B, the same points and some others measured another way; then each row and its match in B
B:
1: [ -90  144  -98   91  -71   14 -216  -10   29  110  -43  -96   33   57
  -59  237   26  -46  -54 -148    9  -21 -122   61  109  -82 -109  172
 -121  -66    1   91 -134  -52  -63   95 -119    3  -42   15 -217]
2: [-259  139 -197   38  151   -3  -28   26  -91   63  -10 -147 -131  114
  138  -40  -58  -78  118   24   -7 -170 -115  -61   60   -2   89   58
   -8  105  -42  -49   23    1  -16  -96   15   80 -170  -37 -167]
3: [ 133  -61 -115   66   27  -52  -20  -66   -4  -11  -94  156   55 -169
  290   52  -46  -23 -196 -135  -50   67   27   57 -124 -150   86    8
  118  276  153  260   17  -48  -67  -19 -172  -15 -109   61 -189]
4: [-133  -35   -3   23   68  -88    4   74  -18  -39  -44 -162 -176  116
   33 -212  -90  -24   -6  137  -35  -15    8  -77   83   40  -40  -18
   47   -9 -134 -124   81   34  -97  -73  105   80 -201  -38 -135]
5: [ 105   96 -149   77   32  -86 -132 -204   21  -32 -108  -11  -49 -171
  152   49 -180 -158 -154  -97  -11    1 -179   69  -39 -199   36  117
   16  221   58  126 -101 -102  -95   10 -236  -19 -145   95 -162]
6: [ -45 -191  217  -69 -232    9   10  200  174  -68  -25   12 -107    9
 -200  -64  170  186   16  117   90  138    2  -98  111   28 -346 -107
  -28 -323 -110  -58  102   97  -80  148  220  -81  116    5   92]
7: [  23 -296  308  -35 -465 -217  -65   27  -72 -173  122  224  165 -188
 -425  -17  -49   93  -57  129   83  152  275  138 -210    0 -235 -239
   34 -411  -40  -59  152   22   49  328  104 -170  392 -139  273]
8: [ -39  -94  -27  -73   92   62  141   97  151  -74  -99    8 -242  -65
  229 -187   81   76   51  100   49    9 -164 -188   62  -54  -86  -76
   80  114  -21   27  118   73  -93  -81  126  -22 -117   96    1]
9: [-157   47  -92    8  -46  -54  -49  -39  -79  -13   30   19  -27  -66
  -11   27  -58  -56   89   13   52 -101  -75   16  -62  -57   15  -22
   -8    0   11   -1   30  -21   34   54  -24  -36   56  -37   12]
10: [-264   11  -12   79  -34   47 -101  247  -56  166   46 -107   85  258
  -66  158  197   92   23  -40  -15  -55  112  -18  120   77 -125   44
  -68 -218  -67    8   13   62  -64   73  147   66  -25 -114 -231]
11: [ -67  127 -273  -10  246   79   69  -92   45   -3  -92    2 -195 -153
  407  -31  -26 -101   82  -33   49 -163 -341 -119  -11 -181  125   52
   53  355   81  127   -6  -16  -56 -126  -89  -10 -174  129  -77]
12: [-145  237 -302   55  186    5  -79 -193  -98   33   -9  -60  -77 -131
  219   93 -141 -229  101  -56   58 -263 -322    1  -61 -195  170  109
  -25  246   50   54  -92  -77  -15  -23 -164  -11  -87   43  -71]
13: [-274   41  -94    3   70  -21   17   50 -130    9   82  -58  -61   35
   30  -51  -13  -56  172  114   59 -200  -61  -59  -40  -14   37  -63
    8  -43  -67  -96   75   36    1   15  123    2   14  -88   30]
14: [ -16 -162  -16  -83  -39  -45  153  -10   -8 -142    6  228  -71 -257
  173 -139  -15   45   77   85   78  -21  -31  -58 -199  -92   42 -199
  142  127   89   77  187   29   46   16   51 -112  111   19  182]
15: [ 107 -128   39  -22  -38 -169   38 -161   -6 -206  -37   82 -121 -278
   47 -226 -224 -109  -72  151   49   17  -80    4 -156 -147  -11 -125
  117   87  -26  -37   83  -25  -75   50  -23  -85    3   37  137]
16: [-224    3 -109  -25   50   23   69  136  -10   24  -30  -14 -140   94
  155  -89   57   81  127   20   -4  -44  -15 -101   49   52   31  -38
   45   87    9   13  133   41   42 -112   78   44 -103  -24 -108]
17: [-146   40    5   12    9   45  -64   69   67   14    3 -147 -103   31
  -74   28   76  -29   66   87   90 -103 -196  -94  120  -75 -191   34
  -88 -185 -129  -88  -42   51 -137  109  129  -31   -2    9   -1]
18: [-292  130  -64   45  -89  152 -162  176   16  191   80  -67  103  130
 -138  364  286   56  146 -103  112 -158 -137  -24  129  -43 -198   98
 -192 -295  -28   56  -91   50  -36  200   96  -46  165  -52  -78]
19: [-105 -124   61   97 -105  -41  -88  172 -120   93   82   62  235   92
  -54  165  135   73 -110  -44  -28    0  261   75  -69    7  -81  -53
   20 -196    6   91   44   39  -74  163  101    2   76 -134 -153]
20: [-134  -52   70   22  -55   47  -57  182   69   54   -3  -92  -30  116
  -84   49  160   76   -4   47   42   -2  -18  -71  128    3 -219    7
  -58 -229 -104  -28   12   73 -127  103  167   -4   -8  -26  -87]
21: [-222   -5  -60  -25   -2  -75   28   77  -56  -31  -16  -71 -179  101
   17 -179  -75   26  114   98  -10  -31   16  -62   43   82   21  -53
   41   24  -62  -99  134   20   45  -94   75   58 -112  -58  -69]
22: [-139 -105   97   21 -213 -160  -74   49 -123  -54   75   25   51   25
 -227  -41  -76   20    7   90   11   25  182   73  -74   54  -82 -103
   13 -219  -65  -90  102    9   29  130   76  -26  115 -136   31]
23: [  70   68  -59   62  -25  -61 -159  -59  135   -2 -175 -160 -163   38
   40  -25 -113  -47 -182  -74  -56  131 -136    9  174  -67 -118  171
  -37   95  -44   47  -90  -58 -134  -40 -153   55 -266   93 -288]
24: [ -77   29 -104   37  107  -50  -12  -78  -74  -39   12  -31  -51 -112
  120  -42  -94 -137   17   72   44 -157 -135  -21  -83 -139   50  -18
   38   76  -26  -14    1   -8  -90   34    5  -21  -47   -7    0]
25: [-149 -101  118   -8 -114 -144  -23   73  -44  -90   21 -114 -131   80
 -200 -213 -107    8   34  198   15   24   78  -30   40   76 -132  -94
   16 -211 -167 -207  112   39  -42   49  157   18  -22  -95   23]
26: [ -56   66 -197   -6  196  -37   68 -123  -19  -78  -74  -25 -212 -137
  303 -169 -161 -133   52   56   16 -125 -224  -81  -51 -129  141   -3
   93  308   21   14   45  -30  -47 -131  -65   13 -189   71  -46]
27: [   0  135 -211   39  173   62  -44 -140   55   11  -72  -31  -93 -184
  260   90  -28 -160   -5  -57   70 -157 -352  -50   -8 -243   29  101
  -15  212   44  119 -104  -37 -127   13 -118  -46 -100  121  -70]
28: [-304   13  -36   69  -33   88  -84  323  -42  210   38  -88   89  325
  -19  186  267  159   46  -85  -36  -30  156  -34  153  120 -117   51
  -68 -199  -32   57   39   78  -29   34  157   80  -42 -119 -286]
29: [  80  -15   64  127  -64 -177 -204  -86  -14  -32  -56 -162    3   25
 -132  -22 -190 -136 -254   34  -52   77   36   95   47  -81 -126   91
  -16 -100 -125  -59  -97  -52 -203  108  -71   38 -155  -26 -202]
30: [-209  -51   63   65 -109   41 -102  267  -17  140   51  -63  118  224
 -128  169  228  124  -14  -27    0   -2  147   -8  106   65 -193   14
  -69 -298  -70   23   19   77  -81  135  169   27   38 -109 -181]
31: [ 151   48  -43  181  -67 -246 -268 -366 -224  -73   88   38  264 -317
 -117  191 -333 -363 -253  -16   28 -138  -35  266 -294 -314   56   52
    0  -27    6   41 -190 -143 -152  300 -242  -99  116  -57   23]
32: [-157   66 -146  -16  147   80   50   42   43   14  -43  -56 -170  -19
  212  -37   56  -22  114   33   58 -133 -224 -135   55  -84    1   11
    4  116  -10   25   29   34  -62  -60   58   -1 -105   51  -55]
33: [-254   -6 -180   19  191   12  107   97 -187   49   73   54   16   20
  281  -36   43  -20  129   46    4 -217   46  -64 -133  -20  186 -102
  110  152   47   46  135   46   12  -69  104   37  -49  -90  -66]
34: [-160 -172  258  -63 -353 -188  -46  120    3 -144   45  -54 -131   77
 -443 -217  -83  105   79  221   52  139  149   -3   58  154 -268 -148
  -27 -405 -190 -252  165   49   46  135  191  -38  138 -122  142]
35: [-237  198 -277   20   93  113  -44 -146 -163   67  162  153  149 -291
  138  345   76 -189  258  -70  203 -426 -346   22 -231 -281  126   -7
  -78   45  129  133  -84  -28   49  198  -62 -168  299  -10  208]
36: [-197  -32   81   43  -23  -61  -68  164   -3   18   -2 -226 -117  227
 -154 -119    3   20    5  146  -12   -3   46  -67  160   88 -178    8
  -37 -236 -199 -183   42   62 -127   30  194   76 -127  -86 -136]
37: [ -66 -152  -31  -67  146   39  207  219  140  -53 -157  -18 -294   94
  343 -315   86  176    7   98  -53  103    6 -221  121   69  -23  -94
  157  210  -18   33  217  100  -77 -235  167   80 -294   67 -173]
38: [-147    8 -117   49  126   59   12   82  -69   76   37   21   56  -10
  189  100  111  -18   34  -14   35 -158  -44  -49  -50  -94   29  -13
   29   35   29   92   19   37  -83   42   72   -7  -12  -29  -88]
39: [ 126   25  -63   35  -42   39 -100  -53  181    5 -146   19  -65 -129
  126  119   33   -3 -152 -134   22   95 -204   -7   76 -171 -132  115
  -26  107   63  191  -89  -39 -119   47 -147  -52  -90  143 -159]
40: [-352  282 -390  -60  243   75   77 -212 -176  -22  111   41 -153 -263
  259   44  -98 -250  428   56  196 -498 -486  -87 -187 -218  273  -29
  -18  262   77  -25    8  -34  131  -21  -55  -97  122   20  249]
41: [  -2  145 -111  -16    0  -95  -92 -270   55 -138  -68 -100 -245 -229
  -26 -103 -270 -222   58   82  102  -97 -395  -13    2 -194  -27   65
  -46  100  -66  -97  -79  -85  -48   32 -152  -75  -45  102  103]
42: [-162   -3  -38   22   21  -66  -13   50  -65   -8    4  -79  -90   62
   16  -97  -59  -25   40   84    0  -64    3  -34   15   11  -12  -25
   27  -20  -74  -72   68   14  -37  -15   72   37  -87  -58  -79]
43: [-180   48 -212   75  161   -2    6   -7 -215   74   80   85  134  -58
  260  116   13  -96   46  -48    7 -233   16   28 -185 -114  205  -38
   78  163   98  128   31   -6   -8   12  -14    2   -3  -78  -94]
44: [-298 -101   43   62 -105  -28  -40  289 -174  126  122   13  179  244
 -100  101  169  138   42   10  -35  -44  326   30  -19  140  -49  -87
   14 -250  -33   -1  131   78   24   88  201   54   74 -209 -149]
45: [  41  -10 -227   11  255   13  126  -80   -6  -46  -99  111 -111 -203
  505 -106  -58  -73  -38  -28  -10  -94 -154  -83 -126 -180  195  -32
  167  436  136  190   72  -16  -71 -148  -85   -3 -197  102 -111]
46: [-160 -125  314  -40 -409  -37 -156  256  176  -18    8 -161  -99  211
 -558   -3  150  198   34  131   81  190   57  -47  269  145 -513  -19
 -177 -617 -246 -210   41   89  -61  235  247  -44  152  -74   36]
47: [-118   88 -159  105   -4   49 -136  -70 -177  118  150  162  324 -193
   60  423  113 -133   23 -140  109 -269  -86  119 -227 -241   55   21
  -51  -57  130  204 -110  -28  -34  269  -72 -125  263  -61   33]
48: [ -14   38  -67   25  -49   76  -89   42  127   56  -81    4  -29  -37
   68  160  118   40  -45 -116   44   24 -160  -27   89 -109 -136   93
  -61    5   40  149  -58   -2  -76   68  -53  -44  -25   81 -133]
49: [-248   66  -22   38  -56   33 -114  115  -31   89   57 -113   10  121
 -139  136  108    2   99   19   63 -120  -67  -26   93   -4 -144   41
 -107 -237  -93  -61  -29   39  -51  127  110   -4   59  -71  -60]
50: [  83  -82  -27   18   22  -31   11  -14   77  -56  -97   46  -77 -118
  182  -63  -25   -2 -124   -7   -4   62  -68  -36  -18 -115  -45  -14
   81  136   35  110   33   -2 -111   -9  -36  -22 -109   69  -94]
51: [-130  -53   42  -11 -102  -73  -28   48  -25  -52   21  -20  -68   -2
 -109  -77  -34   10   51   97   45  -14    2  -23    3   11 -103  -63
   -1 -131  -71  -78   76   25  -13   72   86  -27   39  -49   28]
52: [ -44   13 -107  -63   33   22   68   -1  135  -66 -130    5 -264  -78
  202 -142  -21   38   69   12   33   31 -214 -120   69  -57  -24   -2
   43  200   26   50   78    5   -1 -121  -33  -12 -140  113  -47]
53: [-238   -7   52   51 -115   56 -125  260   14  141   37 -115   53  246
 -175  166  221  122   30  -24   18   -7   78  -27  164   74 -228   43
 -112 -323  -96  -15   -2   74  -72  127  167   30   29  -95 -172]
54: [ -51  220 -212   30   85  105 -125 -130  113   50  -74  -70 -108 -143
  133  198   22 -135   49 -108  108 -150 -442  -48   83 -237  -60  170
 -115  113   34  110 -165  -49  -93   64 -148  -69  -39  138  -64]
55: [  24 -125  206  142 -260 -113 -255  120  -18   71   38  -64  242  118
 -326  210   68   35 -263  -38  -32  131  247  144   48  -12 -295   48
  -72 -410 -106   17  -81   13 -181  288   55   -8   74 -118 -188]
56: [  80   36    3   20 -214 -119 -175 -203   42  -98  -31   52  -11 -242
 -165   91 -158 -113  -68  -37   83   33 -178  106  -63 -173 -126   43
  -61  -57   11   38  -81  -86  -19  186 -179 -124  122   54   77]
57: [  86 -359  205 -112 -185 -158  184   18    3 -270   27  264  -69 -298
  -11 -301  -76   91   -8  231   81  108  132  -43 -242  -46  -81 -331
  196  -57    1  -28  274   63    2   97  161 -146  185  -26  314]
58: [-184   18   40   76  -68   45 -148  198   24  131   16 -149   44  211
 -138  165  171   59  -25  -22   14  -21   23  -20  169   22 -222   84
 -111 -282 -109  -20  -55   54 -124  128  129   31  -19  -65 -191]
59: [  24   62 -137   54   21  -61  -88 -220  -94  -52   37  104   85 -301
   99  134 -132 -203  -29  -36   88 -168 -192   86 -207 -261   78    2
   17  110   79  109  -75  -70  -55  148 -147 -116  107   24   76]
60: [-103   61  -80  -62   56  -67   35  -98   63 -135  -85 -128 -343  -83
   53 -262 -187  -94  128  158   64  -62 -287 -116   66  -57  -27   -9
   14  107  -98 -148   54   -8  -24  -89    6   -7 -138   71   55]
61: [-144  -46   -6  -80 -142  -79   40  -25  -31 -117   33   97 -114 -143
  -69 -102  -72   14  168   99   97  -42  -71  -23  -92  -20  -22 -126
   28  -37   -1  -55  134    5  106   51   33  -89  145  -26  179]
62: [  28 -113  165   42 -324 -129 -172   52   47  -28  -19   10   61   17
 -291   68  -12   73 -149  -23   -2  187  138  102   40    8 -253    4
  -48 -269  -53    9    3  -12  -43  189  -13  -45   88  -49  -71]
63: [ -35  172 -146   46  -32 -121 -166 -257  -42  -63  -30  -77  -97 -167
  -46   29 -255 -222    7  -12   54 -100 -260   72  -37 -168   26  105
  -59   84  -18  -29 -106 -107  -18   65 -205  -41  -32   40  -12]
64: [-106  -61   58  -16 -143   50  -41  204  142   44  -68  -36  -89  126
  -59   32  173  170    6  -28   12  120   -1  -77  170   52 -228   13
  -49 -151  -35   40   56   59  -42   34   97    1  -31   15 -137]
65: [-102  -85  -35   68   78  -27   15   67 -142   29   76   55  128  -36
  131   42   40  -38  -36   42   12 -134   92    5 -141  -86   41  -82
   84  -16   10   58   55   41  -98   87   99  -10   21  -86  -50]
66: [-246  -26  -51   24   63  -83   28  140 -117   17    5 -112 -108  188
   58 -177  -50   22   59  104  -56  -49  127  -57   39  113   45  -51
   65    8  -85 -102  141   42   -5 -105  126  109 -173 -108 -163]
67: [-127  -41   12    8  -26 -117  -16    3  -76  -71   25  -62  -92   -1
  -55 -140 -118  -54   31  138   23  -52    7  -18  -29   -3  -31  -67
   35  -69  -99 -119   76   12  -40   30   79    4  -29  -67   12]
68: [ -96   12   97  123 -161 -141 -250   60  -41   50    2 -214   46  201
 -302   60  -80  -46 -153   24  -45   67  121   96  133   40 -208  106
  -97 -297 -170 -113  -81  -17 -135  145   21   63  -80 -106 -227]
69: [ -16   42  -34  -20  -43  142  -53   89  253   37 -121  -45 -151  -23
   64  108  186   86    6  -78   75   57 -279 -118  199 -102 -242  104
  -92  -35   -3  110  -54   31 -112   43    8  -56  -51  139  -99]

[ 164  156  131   43  -73 -163  145  212   24  140  106  247 -242  -95
 -135  105  -88   59  125  131  -11  229  114   -2 -100 -278  -40 -105
  -67  -69  126  104  207] : 64
[  61   33   53  154  -70  -44  178   97   51    4   13   47  -83   -6
  -95   -1   33   58   -9  179  121  101   46 -111 -122 -167  -67  -42
 -126  -78  129   -7  132] : 42
[  80   74  212  128  -80 -160  386  119   27  208  134  279 -271  -11
 -113  131   72  195 -147  373  113  288  141   16  -92 -282 -107 -176
 -278 -145  204   56  192] : 8
[-175 -131   25  219  -10  -28  519  -25   36 -183   19 -290  -29  430
  188    8   33  130 -300  316  157  -89   63  -24   -6   48 -108   19
 -357 -131   68  -56   51] : 14
[  16  119 -154  122  -89  221 -238  146  139 -256 -228 -150  171  -75
  155 -166 -266 -281  -26 -162    0  -39   57 -251  -82  -71 -186  131
   88  129  133 -325   41] : 1
[  24 -145   59  288  -11   25  -37   25    3 -428 -111 -258   47  235
  410 -202   47 -122  114  -84  -26 -225  -87 -177  -61   29 -215  -73
  -89  127  355 -241   57] : 21
[ 120   -7   30  188  -20   -6  -95   85  -28 -209  -54  -87   10   52
   32 -136   53  -94  333 -107    5  -81  -72 -112 -112 -117  -48    0
   16   50  181  -37   56] : 26
[ 131  -13 -111  135    7  -54  -36  105  -48 -228   -4 -254   55   85
 -244  -94   36  -46  543 -140   69 -189 -151 -132 -171  -37  185  144
  133  -43  -96  210   71] : 19
[  65  127    0  134 -134 -123  448  274  161  191   64  167 -162 -128
 -228  286 -180  231 -463  505  247  292  187 -233 -152 -214 -157 -159
 -267 -247   73   21  349] : 11
[ -28  -21  171   43   72 -302  577   76 -146   18  253 -112 -292  495
  -27  135   42  202  260  185  -31   -3   64  314   36 -101  165   15
 -272 -206 -119  398   72] : 57
[-303   34    0   21  -14   52  642  -57   29   43   59 -210  -67  463
   59   38  -94   92 -377  327  115   82  235  232   97  -33   15  231
 -380 -167 -182   16  -86] : 7
[ 265 -163  239  429   69 -218  -41  170 -181 -296  -32  -12  -87  246
  243  -61  281   49  422  -23   -6  -99 -162  -64 -110 -218 -224 -372
 -242  -15  544   13  155] : 37
[ 142  232    7  283  -47   27   99  415   24  164 -195  306   32  -32
  -50  241 -181   47 -422  317  192  428  267  -59  -50 -512 -426 -295
 -471 -201  345 -177  194] : 23
[  72  255   -3   16 -129  -56  308  268  129  299   54  272 -161 -188
 -315  230 -218  121 -287  361  163  382  240  -83 -118 -316  -80  -48
 -167 -192  -12   55  238] : 48
[-317   67 -298    3 -219  352  431 -204  320   99  -59 -235  181 -152
 -438 -130  -63   28 -582  408  425   70  133 -316 -165  106  126  489
   -9 -103 -364 -189  -44] : 47
[ -99   43   62   -5 -145  274 -230 -194  166 -235 -106  -72   13 -123
  331 -442  -48 -357   87 -244 -138  -73   34 -139  -40   41  -99  273
  236  354  206 -454 -124] : 17
[ 152   67  133  -35  -11 -104 -289  136  -13 -349   24  -84 -171   69
  430 -204 -240 -316  600 -458 -381 -175  -33    4  -16  -15  -39   38
  282  280  214  -77   86] : 60
[ -84   25   -3   58 -162 -103  583  108  241   66  129  -29 -193  -29
  -51  178 -204  208 -543  498  202  124  165 -265 -125   26  -89  -27
 -177 -164  -15  -41  320] : 13
[  82 -171  -75  414   51   53  -98   89  -82 -476 -204 -369  218  295
  175 -170  143  -82  260  -95  124 -281 -180 -217 -121  -26 -158  -64
 -143   12  280 -116   28] : 45
[ -88  205 -337   -7  -17  325 -162   40   22 -121 -210 -303  303   68
 -312 -200 -176 -286  279 -242   97  -46   44    1  -57  -95  183  501
  141   10 -340  -16 -208] : 31
[ 162  102  138  186  -61 -174  291  248    6  186   70  272 -197  -52
 -190  196   23  197 -112  356  158  291  116  -55 -126 -343 -148 -245
 -293 -197  221   88  255] : 4
[  27  243  -15   51  -30 -127  437  371   38  234   36  158 -146  116
 -153  355 -322  145 -348  368  122  356  300   88   -6 -338 -142 -104
 -375 -284  -30  116  225] : 62
[  84   80  139  131 -101   -1   78   78   65   60    1  202 -133 -113
    0  -47   30   -8  -32  141   48  190   87  -84 -101 -235 -149  -79
 -103   15  256 -126  110] : 36
[ -28  298  249 -212 -159  -88  332  107  157  362  196  435 -421 -154
   64  104 -291   -5 -268  230 -148  446  367  175   36 -276  -93   20
  -82   18   71  -70  144] : 46
[  67 -174  -47  239  -49  -74  157  -19   34 -279   42 -296   15   71
 -144 -128  174   79  278   78  183 -253 -205 -315 -228  101  101   54
   57  -46   28   96  150] : 33
[ -30 -137  -44  219  -51  296 -403 -200   48 -540 -224 -368  225   61
  326 -550  149 -372  404 -397  -57 -365 -201 -248 -104  124  -74  246
  239  342  256 -397 -175] : 30
[ 104   43 -109  265   68  251 -594  136 -100 -523 -364 -289  314  216
  375 -349  -92 -466  505 -546 -148 -226  -86  -49    0 -151 -224   98
   65  249  313 -322 -165] : 29
[ -44  122   75   48 -108  -94  513  133  118  218  115  148 -216   20
 -136  183 -124  187 -390  445  157  283  227  -21  -62 -188  -83  -44
 -278 -195    8   27  191] : 51
[ -61 -170  -93  312  -55  -19  363   58  112 -299  -52 -351   71  214
   87   15    3  131 -283  306  258 -175  -52 -348 -145  112 -144  -48
 -221 -124  112 -100  194] : 44
[ -49  171 -121  -62 -157  230 -207   74  245 -218 -143 -106   53 -185
  245 -209 -395 -344  -91 -193 -107  -28  121 -257  -60   24 -138  234
  242  244   64 -385   54] : 54
[ -93  -33   19  203  -59   54  266   48   92 -149  -68 -124   -4  197
  218  -32  -63    2 -306  214  113   12  103 -112  -29  -52 -217  -18
 -255  -33  192 -213   77] : 67
